What can hang from each mark
ribif: sulu
vofu: gezam lozo vozak zuru
gezam: dapure ribif rikad
sapi: dovumo lozo
dapure: dovumo ribif sulu
dovumo: dapure fozig
nagun: neka saduvi
saduvi: vofu zuru
fozig: dovumo lozo
sulu: ribif rikad
neka: nagun
zuru: ribif saduvi
rikad: vozak
lozo: dovumo nagun neka sapi
vozak: rikad zuru

Every row comes from one small tree of marks. The marks that hang from a mark follow it in brackets, in alphabetical order. Every link used is in the known rows. Which tree was each row made from?
Known rows
nagun{neka saduvi{vofu{gezam zuru}}}: [ 25.5  -0.3   7.1 -14.5   3.4  32.4 -18.4   3.6 -15.4  -7.3  -3.8  25.6
   6.7   8.1  29.5 -22.6 -12.3 -11.7  12.5  34.3   8.1 -18.2  -3.6 -32.3
  11.4  12.4  19.3 -12.6  -2.5 -18.8 -35.8 -10.9 -10.3   0.0  -1.6  -8.9
  -6.4  -0.1  -9.3   2.8   4.9   5.7]
dapure{dovumo ribif sulu{rikad{vozak{zuru}}}}: [-34.9   3.8  -0.4  16.6  -6.1 -14.7   2.6  15.1  27.2 -28.0  10.8  25.2
 -13.7  33.6 -19.4 -12.0  19.4  43.5  -4.2  -1.4 -59.0 -22.3 -35.4   1.6
   0.3  28.5  30.2 -21.4  15.3  -0.6  44.6 -11.2  22.0 -11.6  17.9 -37.7
 -32.8  16.6  25.5   1.1  23.2  26.6]
dapure{dovumo ribif{sulu{rikad{vozak}}}}: [-12.0   5.8   1.0  16.0 -10.1 -12.1  -1.2  20.0  35.5 -23.3  17.4   9.0
 -10.5  24.6 -22.7 -19.8   7.8  31.9   8.8   2.3 -44.9 -28.7 -27.6  13.3
   2.9  12.2  17.7 -14.7  -1.9  -0.6  25.3 -10.5  15.1  -6.9  10.2 -43.5
 -21.6  -4.9  19.7   6.3  33.9   8.9]
sapi{lozo{nagun{saduvi{vofu}}}}: [ 25.9 -29.7  -8.0 -15.5  -0.7   8.4  -5.9   4.6   0.2  19.7   2.4  15.9
  -2.2   5.2  -1.7  -5.3  -6.9   6.3  -4.5   5.3  -7.4  13.9  -5.2   2.5
  14.1 -15.6   3.0   4.1  10.8   3.1 -10.2  -5.6   6.6 -10.2   6.3  -4.9
  28.8  -8.5  -8.7  -8.1   0.1   6.4]
rikad{vozak{zuru{saduvi}}}: [-25.3 -16.3   9.4   0.0  -0.4  13.2   3.3   3.0   8.8   1.8   7.4   0.3
   8.6  18.6   2.8  -9.2 -17.6  34.5 -64.2  -9.6 -14.0  18.2 -45.4   4.7
 -18.4   4.1  19.6 -33.8  -8.7  -4.5   9.8  -4.9  15.8  18.6  34.3  -5.3
  -2.4  22.8   0.0   7.3  -4.6  12.7]
dovumo{dapure{ribif} fozig{lozo}}: [ 33.0  18.5  -0.7   3.9   1.3  21.7   0.6  22.6  10.7  -4.3 -25.9   5.1
  14.6  -2.3  -7.3  13.3  24.8  22.2  -7.0  19.7 -16.0 -11.0  -0.1 -14.6
  19.6  -0.1  17.9  20.1  19.9  22.6   5.6 -14.5  -0.2 -10.0  -7.6 -27.9
  -8.2  -0.5  -7.6   9.7  44.5  30.0]
saduvi{vofu{gezam{ribif{sulu}} vozak{rikad}}}: [ -9.0 -14.5   6.5  16.2 -40.7  16.7  -9.8  20.4  22.5 -38.0  31.8   2.0
  18.9  30.5  -4.9 -12.3 -10.5  39.8  22.5  14.3 -20.9 -33.0  -1.6 -11.2
  -4.0   0.0  25.4  15.4  25.3 -44.3 -16.9 -12.4  -5.7   8.2 -10.6 -18.6
  45.0   5.5   7.2  13.7  38.2 -31.6]
vozak{rikad zuru{ribif saduvi{vofu}}}: [-34.1 -14.1   2.4  -8.8  -9.9  20.2  11.6  -9.6   1.8 -15.6  31.0  24.4
  38.6  10.5   3.3 -23.4  -6.5  35.4 -34.0  -9.4 -29.8  19.1 -28.1  -5.4
 -15.8  12.3  15.1 -38.8  14.9 -42.5   6.3   9.9  -8.1  11.6  11.1 -16.5
  49.3  30.5  -0.5   2.8   6.4  19.7]
vozak{rikad zuru{ribif{sulu} saduvi}}: [-48.3 -13.5   8.9  -6.0  -5.6   5.0  11.5  -6.2  20.0 -25.6  34.0  13.6
  40.5  10.7   6.4 -21.1  -1.4  50.9 -42.3  -8.7 -37.6  20.5 -39.6   6.4
  -9.6   9.7  28.8 -63.4  -5.4 -27.8  32.8  -0.1  -8.9  -0.2  13.1 -17.3
  10.7  33.6   4.0   9.7  17.3   8.8]
ribif{sulu{rikad{vozak{zuru{saduvi{vofu}}}}}}: [-23.4 -20.8   1.0  -6.9 -13.2  10.2   0.4   6.4  42.4 -19.0  35.1   4.2
   7.9  29.5 -12.5 -27.5 -12.4  46.5 -23.8  -1.0 -27.1   6.4 -17.9   2.7
  -9.8   6.1  27.7 -40.4 -15.2 -14.1  15.8 -15.2  -0.7  13.1  34.1 -25.4
   3.8  10.8   4.4  -2.4  20.9   8.4]
nagun{neka saduvi{vofu}}: [ 21.4  -0.3  -4.7 -20.4   0.0  31.0 -12.6  -7.7  -5.6   1.3 -13.5  17.4
  17.7   1.5  31.7 -15.2 -11.3   1.6  10.6  24.4  -9.6  -0.7  10.5 -15.4
  10.1  -3.1   0.9   4.6  -4.2  -8.5 -20.5   1.3 -10.0   4.8  -3.6 -21.8
   3.7 -21.9  -8.5   1.5 -13.4  21.0]
vozak{rikad zuru{saduvi{vofu{gezam{dapure}}}}}: [-45.7 -11.4  18.9  -5.7  -5.7  30.2  13.3   9.4 -10.1 -19.9  20.8  11.1
  30.3  11.9  11.1 -17.1   7.1  31.0 -11.8  -5.8 -34.7  11.1 -26.6 -13.9
  -0.9  12.7  12.4 -30.6  30.0 -39.6   3.3   8.3  -4.5  10.6  19.1 -13.2
  21.6  22.5 -12.1  -0.9  23.1   3.3]
fozig{dovumo lozo{neka}}: [-10.3  -8.4   1.0  -5.5  -1.6  12.5 -19.7   7.7 -36.3   0.9  -8.3   9.6
 -20.4   1.5 -20.8  14.5  40.8  -8.4  13.0  38.4  21.3  -1.3  13.5  -1.0
  11.2 -14.0   3.3 -20.7 -18.8   1.8 -24.4 -19.8  -7.8 -21.7 -22.3 -26.8
   8.1  14.9 -11.2  -8.9  -0.6  -7.2]
sapi{dovumo{dapure{sulu{ribif}} fozig}}: [  5.5  -5.5   2.9   4.9 -26.0  -1.6   5.7   8.3  24.3 -18.4 -11.5   2.9
  -9.3   3.5  -3.5  19.5  38.2  37.0  29.0  -0.9 -75.8 -17.3   1.5 -21.9
  29.2  13.6  28.8  20.1  -0.5 -14.1  21.0 -14.6  -7.2  -7.8  -5.5 -35.8
 -29.1   3.7  15.9   9.8  27.8  15.0]
saduvi{vofu{lozo{dovumo neka{nagun}} vozak zuru}}: [  5.8 -42.3 -20.6   4.1  -7.6  -9.7   0.8   5.1  -2.6  -4.7 -10.5  18.6
 -26.4  39.6 -24.0  -5.9   3.5  23.4  22.4  35.2  -6.0   8.8 -14.8 -13.7
  -9.2  10.7   8.7   8.7  12.5 -29.2 -23.0 -23.0  -0.4 -16.2   5.9 -27.1
  52.7  12.1   1.0  -6.1  21.6 -14.1]
vozak{zuru{saduvi{vofu{lozo{neka}}}}}: [-21.7 -34.9   0.3 -13.3   4.0  18.1   6.6  -3.5   3.6  -7.6  -7.7  13.2
   9.6  13.0   0.1  -8.2  -3.1  15.8 -23.9  19.0 -39.2  21.2  -9.1  -7.5
 -14.8  -5.5  14.1 -17.5   6.9 -15.9   1.0 -19.7  -6.6   5.9  12.0 -15.5
  54.5  19.4 -17.5   4.7   9.5  14.9]
saduvi{vofu{gezam lozo vozak} zuru}: [ 12.2 -23.0  20.7  14.4 -24.3  25.3   8.4   8.6  -0.6 -24.2   1.4   8.0
 -43.0  32.6   9.4  -5.4  -0.1  -4.0  10.3  33.2  14.0 -30.5  -8.4 -11.1
 -16.7   7.3  12.0  21.8  16.8 -38.5 -16.8 -32.9 -20.5  -6.2  13.4   1.3
  54.3  10.1   2.6  16.0  45.1 -23.9]
vozak{rikad zuru{ribif{sulu} saduvi{vofu}}}: [-35.8 -21.0   1.7  -7.1 -15.0  15.0   8.6  -9.0  27.0 -29.1  43.4  15.7
  38.3  15.7   3.1 -28.0 -10.3  52.8 -30.0  -5.9 -36.8  13.2 -27.5   0.0
 -13.6   9.0  22.8 -46.6   4.4 -38.9  22.3   2.7 -14.2   4.2   8.9 -22.8
  37.4  30.1  -0.3   6.4  22.2  12.2]
sapi{lozo{nagun{saduvi} neka}}: [  4.3 -25.2   1.3 -13.8  14.4  -9.8 -12.4   9.2  -6.8  30.3 -18.9  18.4
  10.3  -1.8  -4.7  -3.2  11.2   8.4 -12.9  18.5 -14.1  22.8  -6.3   3.1
  21.0 -17.2  13.3 -17.1  -0.6   7.0 -17.3 -20.0   1.5 -16.9  10.1 -17.5
   9.1   1.1 -11.9  -4.9 -13.7   7.1]
dovumo{dapure{ribif} fozig{lozo{nagun}}}: [ 44.8  11.3   0.8   6.6   2.4  12.2  -5.7  28.8  13.9   6.5 -26.6   8.2
  18.9  -5.7 -18.8  18.9  33.3  24.2 -11.7  22.4 -17.1   2.9  -7.8  -8.4
  19.5   1.5  22.8  22.5  21.9  23.3  12.6  -8.6   8.4 -16.5  -8.0 -21.9
  -9.5  -6.8 -13.3   3.1  41.9  23.3]
vofu{lozo vozak zuru{ribif{sulu{rikad}} saduvi}}: [-16.6 -61.5  13.6   5.1 -15.5  -2.5  27.8   9.7  25.0 -40.1   5.8  26.5
 -13.8  33.5  -4.4 -23.7 -11.7  24.0 -13.9  18.1 -49.0   8.6 -42.4   6.6
  -4.0   5.5  40.4 -42.3  -8.1 -36.4   7.6 -35.3 -10.7 -11.5  33.4 -17.0
  22.1  30.5  22.4  20.3  51.7 -12.4]
fozig{dovumo{dapure{ribif}} lozo{nagun{neka saduvi}}}: [ 26.6   4.9   9.6 -10.9   6.1  31.1 -26.4  30.9 -22.8   8.9 -29.0  24.9
   2.0  -5.0   1.0  19.9  50.6   0.8   8.4  51.3 -16.8   8.0  -7.3  -5.2
  31.3  -3.8   6.7 -13.8   3.9  23.1  -9.2  -7.8   9.6 -31.5 -21.6 -27.8
 -24.4 -14.6 -12.7  -7.4  10.0  11.0]
neka{nagun{saduvi{zuru{ribif}}}}: [-21.4   8.6   2.8  -7.8  -6.0   9.6 -12.2 -17.3 -27.5   5.5   3.0  21.6
   4.7  -9.6  -3.9 -15.7  -2.1  -2.4 -39.5  11.1  28.3  -5.2 -35.9   3.3
  -7.5  17.3  22.3 -38.0 -14.9  -5.6   6.1   4.4 -11.2  -5.8  29.4   1.9
 -18.0  -9.6   7.6  23.4  -1.0  23.8]
dovumo{dapure fozig{lozo{neka sapi}}}: [ 12.1  27.0  -5.5  10.4   8.1  11.3   1.8  31.2 -17.2   9.6 -32.0   7.6
  22.8 -17.0 -16.7  11.9  40.8  30.3  -0.7  28.0  10.6   0.9  19.6 -17.1
  32.4 -10.8  32.8  13.5   4.7   9.2  -9.3 -26.7 -15.7 -13.0 -10.4 -11.1
  -2.8  -7.0  -9.2 -10.4  19.2  20.6]
neka{nagun{saduvi{vofu{vozak} zuru{ribif}}}}: [-11.4  -9.3   1.2   0.7 -26.3  18.0 -12.5 -13.5 -12.0  -2.9   8.2  19.1
  -3.8   9.5   1.5 -18.1 -18.3   9.5 -23.7  15.0  17.0 -10.1 -26.3  -0.4
 -17.6  16.7  18.9 -15.2   1.0 -25.8  -5.6  -0.7 -18.9   2.8  31.9  -8.9
  12.7 -11.0  11.3  24.0   8.1  17.2]
saduvi{vofu{gezam lozo{dovumo neka sapi} zuru}}: [ 14.9 -15.6 -13.3   3.8   7.0   5.7  -4.9  30.1 -27.9  -6.5   8.4  28.4
 -12.5   5.1 -25.3  -8.6  22.7   4.3  31.2  38.8  13.3 -18.8  -6.2 -29.0
  17.8  -1.2  18.0  14.9  11.7 -25.8 -42.1 -27.7  -7.0 -19.8 -17.9   0.7
  63.3  17.5  -9.1 -18.5  29.5 -13.7]
rikad{vozak{zuru{saduvi{vofu{gezam}}}}}: [-13.8 -16.8  16.4   3.2 -15.0  27.5 -10.1  10.1  13.4  -5.7  21.5   6.2
   2.4  18.6  -2.2 -15.9 -20.8  25.2 -52.9  -1.9 -14.5  -1.1 -36.8  -9.6
 -17.8   4.4  27.0 -23.6   2.0 -23.8  -2.8  -8.6  11.2  23.9  26.2  -7.4
  23.9  24.3  -2.5   9.3   9.3   8.6]
zuru{ribif{sulu{rikad}}}: [-11.5  -7.3   1.4   8.7 -12.8 -11.9  -5.2   1.3  27.2 -21.6  23.0  16.5
  11.4  -3.5 -20.5 -23.0   4.7  18.9   1.6   3.1 -17.1  -7.2  -4.3   6.5
   7.3   3.1  25.3 -31.6 -11.7 -13.0   8.2 -10.6  -8.7  -8.9   2.1 -25.0
 -12.5   5.5  17.0  10.2  21.3   1.4]
fozig{dovumo lozo{sapi}}: [ -2.1   4.8 -10.0   0.0  -5.6  24.8  -6.6  23.8 -52.1  -3.3   9.6   8.6
 -17.1 -11.6 -18.3  24.4  33.4  -5.2  11.0  23.0  41.8  -5.1   6.2   4.4
  24.2 -15.2   5.2  -5.1 -15.9  10.9 -15.5  -6.8  -6.8 -21.9 -29.8   6.4
  13.2   1.0  -1.5 -20.2   8.7  -6.7]
gezam{dapure{dovumo sulu{ribif}} rikad}: [-55.4 -30.5  22.6  10.9 -19.2  -9.3  26.6  17.8  -8.3 -43.9 -11.6  18.2
  -6.4   8.0 -12.2 -13.5  46.7  42.8  37.4   7.1 -68.4 -20.9 -23.4   9.2
  28.3  11.9  -6.2   4.5  11.6  -4.7  28.7  15.8  -5.2 -24.0   4.6 -27.1
 -77.5 -10.3   4.7  11.4  15.3  -9.3]
rikad{vozak{zuru{ribif{sulu} saduvi}}}: [-27.3 -29.3  10.3  11.6 -12.8   6.6  -3.5  -0.3  32.8 -15.4  21.8   4.3
  15.8  12.7  -4.7 -22.2 -24.5  52.8 -72.9  -6.9 -23.9   9.8 -54.8  11.7
 -16.8   0.5  34.8 -47.3 -15.5 -11.6  19.0  -9.4   9.4  10.1  27.9 -19.4
  -8.8  30.3   7.9  23.2  12.5  11.4]
lozo{dovumo{dapure{ribif} fozig} sapi}: [ 28.4  35.2 -19.2   0.7   6.3  -0.5   0.2  36.7  -6.4   2.4  -5.9   1.5
  33.8 -15.2  -8.2  20.2  35.4  37.8  11.7  10.9 -30.0  -8.4 -11.8 -13.7
  29.0   0.7   5.4  32.2  21.7  24.1   4.9   1.6  12.5 -13.7 -18.0 -17.0
   7.1 -14.6   6.1 -22.0  32.0  30.6]
nagun{neka saduvi{vofu{gezam lozo}}}: [ 28.5  -6.4   9.5 -17.2  -3.0  41.2 -11.1   3.1 -11.0  -7.9 -20.5  31.0
  -0.6   2.8  24.3 -14.0  -2.0 -11.6  10.0  38.0 -16.6 -12.7   0.2 -24.5
  18.4  -7.3  21.0   7.1   0.7 -19.6 -22.6 -16.1  -5.9  -3.2 -11.2 -14.8
  24.6 -16.1  -7.8  11.9   8.6   9.1]
zuru{ribif saduvi{vofu{vozak}}}: [ -6.5 -45.4  10.9   5.3 -39.1  18.6  -0.7  -2.0  21.5 -20.0  13.6  13.8
  10.4   2.9   6.1 -15.8 -25.7  12.2 -20.8   3.2 -54.6   5.4 -14.3   5.1
 -15.5 -10.6   8.3  -0.7  10.9 -48.0  -2.5   0.9 -13.7  18.1  15.9 -26.0
  61.4   9.3  13.4  22.5  15.8  15.3]
zuru{ribif{sulu} saduvi{vofu}}: [ -6.6 -42.0   4.4  -3.5 -32.8  14.8  -7.0  -8.5  40.1 -29.8  31.7   8.7
  16.9  -7.5  -3.6 -25.9 -21.6  20.2 -19.7   6.2 -48.5  -3.1 -10.8   8.4
  -6.4 -14.3  14.2 -15.8  -7.1 -33.7  16.4   1.8 -17.8   5.3   5.6 -26.5
  43.7   6.5   4.6  22.4  28.2  18.0]
sapi{dovumo{dapure{sulu}} lozo}: [-13.7 -20.0  -0.3  12.0 -11.6  -8.8   8.8  12.7  23.6  -2.9 -15.2  -1.6
 -44.7   5.2  -5.2  14.2  34.4  26.4  31.6  -3.9 -62.8  -3.5  11.2  -5.7
  38.5  -4.8   7.9  -3.1  15.8  -9.2  20.5 -31.1  -7.6 -26.6  -2.3 -30.0
   2.4  13.9  23.5  -6.3  25.6  -1.5]
lozo{dovumo{dapure fozig} nagun sapi}: [ 34.1  27.8 -17.3   4.4   6.2 -16.5  -2.9  35.3 -13.8  20.1  -5.4   1.8
  27.1 -17.5 -23.0  24.7  50.1  38.3   8.5   8.1 -14.3  18.0 -13.8  -4.7
  24.0  -2.6  15.3  25.9  12.2  14.9  20.3   6.3  24.0 -20.3 -14.8   7.0
  -1.0 -27.4   1.6 -39.4  14.0   7.6]
sapi{lozo{dovumo{dapure} nagun{neka saduvi{zuru}}}}: [ 15.5  -4.5  -2.9 -15.0  19.2  -2.5  -4.9  13.0 -14.3  25.2 -26.0  13.5
  -3.0   6.3  18.6   3.0  47.2  20.6   2.3  36.2 -10.3  27.3 -16.7   2.0
  22.0  -5.9  -9.3 -17.8   0.3  14.2   7.2 -17.5  12.3 -33.8  10.1 -22.2
 -14.6 -16.3  -2.4 -17.3  -2.7   2.1]
lozo{dovumo{dapure{ribif}}}: [  5.9  12.8  -8.1   0.0   7.5  -5.5  -8.0  25.5  12.1   2.9  -3.4   3.0
   6.8  -0.5  -5.9   7.0  35.8  21.9  20.8  10.6 -46.2  -2.2 -10.3  -8.0
  11.1   0.0 -18.4  11.0  25.3  15.1   7.4  -1.2  16.4 -10.1  -5.7 -24.5
   4.2  -4.5   3.8  -8.6  17.7  11.0]

Which tree is each row?
[-21.4   8.6 -11.0  16.1  -3.9  15.8   1.8  49.0  -2.8  -8.2  -1.1  22.0
 -13.5 -17.8 -27.0  17.5  59.4  25.9  36.9  12.1 -32.5 -11.5  14.1  -8.9
  52.8  -2.4  23.2   2.2   8.0  -0.6   8.9 -27.6 -27.5 -20.2  -5.9 -22.0
   7.3   1.6  14.9  -9.4  37.6  15.8] -> fozig{lozo{sapi{dovumo{dapure{ribif sulu{rikad}}}}}}
[ -6.3 -23.0   6.0  18.9 -32.5   3.4   2.5  -2.4  29.7 -33.4  29.9   7.4
 -12.2  28.1  -0.8 -27.4  -6.1  27.9  13.0  21.0   6.6 -23.3  -0.5   4.8
 -19.5  14.8  12.3  -9.6   0.9 -37.7  -7.2 -23.3 -32.7  -5.2  23.9 -28.8
  19.8   8.4  17.0  13.9  39.6  -9.5] -> saduvi{vofu{vozak} zuru{ribif{sulu{rikad}}}}
[ 32.4   9.5 -26.5 -19.8   7.3  -2.4 -23.8  20.8 -30.1  28.0   2.7  18.3
  43.2 -17.4 -16.7   7.3  31.9  33.8   9.9  22.9 -10.3  10.3 -10.4 -12.6
  20.1 -15.3  21.2  24.6  -4.1   2.0 -15.6   1.6   5.2  -9.5  -8.9 -13.5
  32.5 -26.2 -15.7 -34.3  -5.0  26.1] -> lozo{dovumo{fozig} nagun{saduvi{vofu}} neka sapi}
[-18.7  10.6  20.9 -11.9 -20.2  25.3 -19.4  -4.1 -29.5  -5.7  14.5  29.9
  -1.3  -7.9 -17.8 -28.5   6.5  -4.5 -24.8  23.1  26.5 -28.1 -30.6  -7.5
  -2.4  21.5  21.1 -36.0  -7.8 -18.8 -10.1   5.1 -24.7  -5.8  21.0   1.4
  -1.3 -11.1   2.5  17.0  12.5  11.8] -> neka{nagun{saduvi{vofu{gezam{rikad}} zuru{ribif}}}}
[-41.7 -20.4   7.1  -4.0  -6.8   1.1  -0.2  -1.3  24.6 -25.5  26.2  13.9
  26.1   1.4  -5.6 -20.0  -1.3  29.4 -36.1  -0.6 -46.2  17.6 -26.5   8.1
 -10.3   4.8  33.3 -65.1 -14.6 -11.1  31.1 -13.5  -5.0   4.2  20.5 -22.0
  -3.9  21.9   8.7  13.0  21.2  13.5] -> vozak{zuru{ribif{sulu{rikad}} saduvi}}
[-10.2  -2.7   2.5   3.9  -7.5  -8.4  -0.7  11.0  35.7 -11.3  22.5   2.8
  -2.4  22.4 -19.6 -21.7  -0.1  36.2  -5.9  -0.8  -3.2  -6.0 -11.6   6.3
   6.5   5.9  25.1 -27.6 -20.6  -3.7   6.5 -15.2   2.1  -0.5  23.2 -20.6
 -27.0   1.6  13.1  -2.6  14.9  -4.7] -> ribif{sulu{rikad{vozak}}}
[-11.9 -50.7   9.4  -0.2  -4.0   1.7  23.6   4.9  19.4 -28.3  13.1  33.3
  -9.5  24.7 -22.8 -36.9 -11.1  27.0 -40.4  12.4 -21.9   3.3 -57.5   5.3
   2.3   6.9  44.0 -51.3 -19.6 -27.5   0.7 -25.3   2.2 -11.3  37.1 -13.7
   9.9  33.4  15.4  18.0  40.8   2.9] -> vofu{lozo zuru{ribif{sulu{rikad{vozak}}} saduvi}}
[ 23.3 -11.6  13.0  -4.1  -8.6  30.7 -15.3  10.7  -5.7 -12.8  -8.3  20.8
  -0.3  23.8  39.2 -17.4 -20.6  -0.3  16.1  35.2  -5.6 -15.8  -6.3 -29.7
   4.5  12.5  22.0  -6.0   3.9 -29.2 -37.2 -19.7 -12.9   4.5   6.0 -15.1
  -1.5   2.0  -0.4   6.9  10.0  -5.6] -> nagun{neka saduvi{vofu{gezam vozak zuru}}}
[ -8.9   6.8  -5.8 -18.1  -8.5  21.7 -11.3 -16.7 -21.6   6.7   9.0  13.1
  -4.7   4.7  -0.3 -14.8  -7.8  -3.1 -16.3  14.6  32.8  -9.2 -14.8  -4.9
 -10.9  17.3   9.1 -15.5  -7.1  -7.1   0.4   5.6 -15.6   0.5  29.2   4.5
   4.9 -20.1  -3.7   8.9   1.4  22.6] -> neka{nagun{saduvi{vofu zuru}}}
[ -6.3  -2.5  -8.7  -8.7 -14.5  23.3 -27.2   3.0 -29.7  -7.1  13.0  23.7
  14.8   2.3 -20.9 -17.6 -19.3  -4.3 -12.5  18.5  18.1 -25.8 -25.7 -20.8
  -1.6  14.3  35.6 -14.8   8.0 -10.7 -24.3   1.6   8.2   6.8   8.9   8.9
   7.6  -9.3  -2.9  18.2  13.7   5.2] -> neka{nagun{saduvi{vofu{gezam{ribif} zuru}}}}
[-10.5 -47.7   3.5   9.5 -17.8  19.5   6.2  -2.5  36.0 -22.5  18.2  14.5
   1.5  22.8 -12.4 -27.0 -29.2  53.3 -62.5   2.5 -27.9   5.7 -50.7   6.4
 -16.9  -5.1  34.7 -25.1  -3.7 -21.9  10.9 -15.8   8.4   5.6  21.7 -21.0
  32.3  27.8   3.3  24.1  27.3  10.9] -> rikad{vozak{zuru{ribif{sulu} saduvi{vofu{lozo}}}}}
[-13.3  17.1  -1.9  22.4   7.2  -2.5  -8.3  44.1  -5.3  13.7 -21.4   4.2
  13.2 -27.8 -16.5  14.2  38.0  20.8  31.1  15.5 -43.3 -11.4  13.4 -14.1
  40.4   1.1  10.2  12.7  17.4  -5.6 -32.1 -23.9 -25.2  -9.7 -13.0 -28.8
  19.9   0.0   3.5  -9.0  14.6  12.8] -> lozo{neka sapi{dovumo{dapure{ribif}}}}
[-13.3 -20.6  -3.2  18.1 -24.8   5.1   5.4   0.5  35.8 -29.0  32.6   6.2
  14.8  36.7   5.1 -18.6 -19.4  60.8   2.2  -2.1 -18.5  -0.7 -10.6  -4.2
 -17.5  13.5  18.4 -10.4  21.0 -38.0   1.3  -9.8 -14.2   1.8   0.1 -25.7
  29.8  24.3   8.1   3.8  25.3 -13.6] -> saduvi{vofu{vozak{rikad zuru{ribif{sulu}}}}}
[-31.5   9.7   2.2 -11.8  -8.5   1.7 -12.0 -11.9  -6.9  -7.0  18.1  24.1
   6.2  -1.6 -14.0 -26.2   6.6  10.0 -24.6  14.3  17.7  -7.5 -28.8   6.3
  -0.5  21.1  35.1 -59.2 -27.2  -5.7  17.5  -6.4 -17.6 -10.8  36.6 -10.4
 -33.1 -13.3  14.5  18.5  13.8  20.0] -> neka{nagun{saduvi{zuru{ribif{sulu{rikad}}}}}}
[ 10.7 -35.3   9.1  12.6   2.0   7.2   1.9   7.1  -0.7  -2.7 -36.5  31.2
   9.4  18.5  17.9   2.1  -3.3  31.4 -31.9  27.4 -34.4  33.2 -43.6   3.0
  -4.9   1.7  38.5 -15.8   8.4  -9.7   3.4 -23.7  13.0 -13.8   3.6 -14.8
  -0.3   3.9   2.7  18.4   5.3  -8.6] -> vofu{lozo{nagun{neka saduvi}} vozak{zuru{ribif}}}
[ -4.5 -28.4  -3.3  15.0 -16.0  14.4  23.2   0.4   9.4 -21.7   6.8  24.4
   0.0  39.2  -0.7 -13.0 -11.7  43.7  -2.6   3.5 -17.6   7.1 -19.7  -8.6
 -14.9  10.3  18.0   4.9  33.8 -42.1 -11.7 -14.7  -4.3  -2.0  -1.1 -16.1
  60.9  25.6   7.0   5.8  24.2 -11.5] -> saduvi{vofu{lozo vozak{rikad zuru{ribif}}}}
[-19.8   3.1  26.7  10.8 -17.4  14.3 -12.9  29.2 -17.8 -15.1   2.5   8.8
  14.5   4.6 -32.3 -14.0   8.8  21.4 -26.6  14.2   5.6 -36.0 -35.5  -2.0
   5.9   0.1  22.3  -8.9   1.6  -1.8 -30.4  -3.8  14.6   6.2   0.1  -0.2
 -11.7   4.1   3.2  14.2  10.7 -25.5] -> vofu{gezam{ribif rikad{vozak}}}
[ -3.6   9.6  -8.4   0.9 -13.9  -1.4   4.3  10.1  11.1 -35.1  -2.6  26.5
 -12.2  15.0 -21.8   4.8  42.4  21.8  20.7  15.2 -52.6 -28.3  -7.7  -1.2
  18.7  10.9  34.9   2.0   3.2   3.5  54.9 -12.8   4.4 -23.5  -4.9 -48.4
 -18.4   0.1  18.0   3.3  49.2  38.4] -> dapure{dovumo{fozig{lozo}} ribif sulu{rikad}}
[  4.8  10.3  -9.1 -18.2   0.9  16.5 -17.3  -5.4 -26.0  13.7 -24.4  15.8
  17.1  -7.2 -15.4   4.2  15.9  12.2 -27.5  24.6  17.9   6.2  -7.1 -10.0
  12.8  -6.3  41.2 -15.4 -24.3   8.6   0.8 -13.4  -9.3  -4.7   6.3 -26.4
 -10.6  -9.1 -12.4  11.4   5.8  32.6] -> dovumo{fozig{lozo{neka{nagun{saduvi}}}}}
[  9.0 -14.5 -18.6  -1.0   5.0  -0.8 -16.1  18.7 -16.6  17.0   6.1  10.3
 -11.7  -5.4 -27.0  17.0  48.1  12.8   5.0  15.4  12.7  26.9 -13.2  11.5
   6.4 -21.1  -4.1   1.2 -12.4   7.9  18.3  -2.3  13.2 -17.3 -10.2  -7.4
  15.2  -5.7 -12.1 -13.5   3.3 -14.6] -> fozig{lozo{dovumo nagun}}
[-45.9 -15.1  31.2   2.4 -19.5  18.6 -12.1  27.8   7.9 -33.4  18.9  -0.2
  26.2  12.4 -21.9 -18.5   0.8  47.5 -51.9  15.3 -26.7 -23.4 -52.3   5.8
  -4.5  -2.3  38.0 -44.5 -12.2   1.3   4.1 -13.5  10.2   8.4  12.9  -6.3
 -16.7  16.1  -1.5  20.8  28.3 -23.2] -> vofu{gezam{ribif{sulu} rikad{vozak{zuru{saduvi}}}}}
[-22.2  12.0   8.0   2.3  -2.9 -12.1   7.4  16.5  26.7 -13.9  -4.8  17.8
  -5.7   9.0 -10.7  -7.0  38.8  22.7  26.4   5.8 -46.5  -3.7  17.5 -14.0
  22.3  14.5  18.8 -14.0  19.5  -5.5  30.3 -14.8  -3.6 -14.9  16.1  -4.9
 -30.7  -2.4  19.2 -13.2  12.3  12.6] -> dovumo{dapure{sulu{rikad}}}
[-30.3 -23.6  32.9  18.3 -26.8  13.5 -11.5  15.8  10.8 -23.2  10.8  10.7
   7.4   7.0  13.0  -2.3 -11.9  12.7 -41.7   4.8 -50.6   3.5 -36.7  -4.1
 -18.7   2.6  38.7 -37.6   9.1 -35.6  10.3 -21.6  -1.6  16.4  15.4 -11.6
  19.2  32.1  14.8  28.2  23.5  -7.3] -> vofu{gezam vozak{zuru{ribif saduvi}}}
[ -7.7 -19.0  21.4  19.7  -8.7  10.9   5.6  21.1   3.1 -19.8 -12.2   9.0
 -25.4  29.7   6.5  10.1  -1.2  12.1 -11.9  15.0 -23.3  -2.1 -25.9 -11.1
 -10.4   4.0  36.3  -6.9  18.1 -15.7   3.6 -39.3   7.6  -2.1   1.5   4.1
  20.6  24.2   6.3  15.9  33.8 -30.6] -> vofu{gezam lozo vozak{zuru}}
[ -1.3  21.1 -13.4  14.2  -1.1   0.7   2.8  14.0 -35.0  -2.4 -17.8   8.6
  -2.0  -8.2 -19.7   8.8  33.9  14.9   7.9  18.2   5.4 -11.1   2.0   2.1
  13.3 -12.1  29.0  10.5 -12.5  -2.8  14.3 -16.7  -2.5 -13.2 -19.6 -18.6
   3.8 -12.3  -0.4  -7.8  15.1  13.3] -> dapure{dovumo{fozig{lozo{neka sapi}}}}
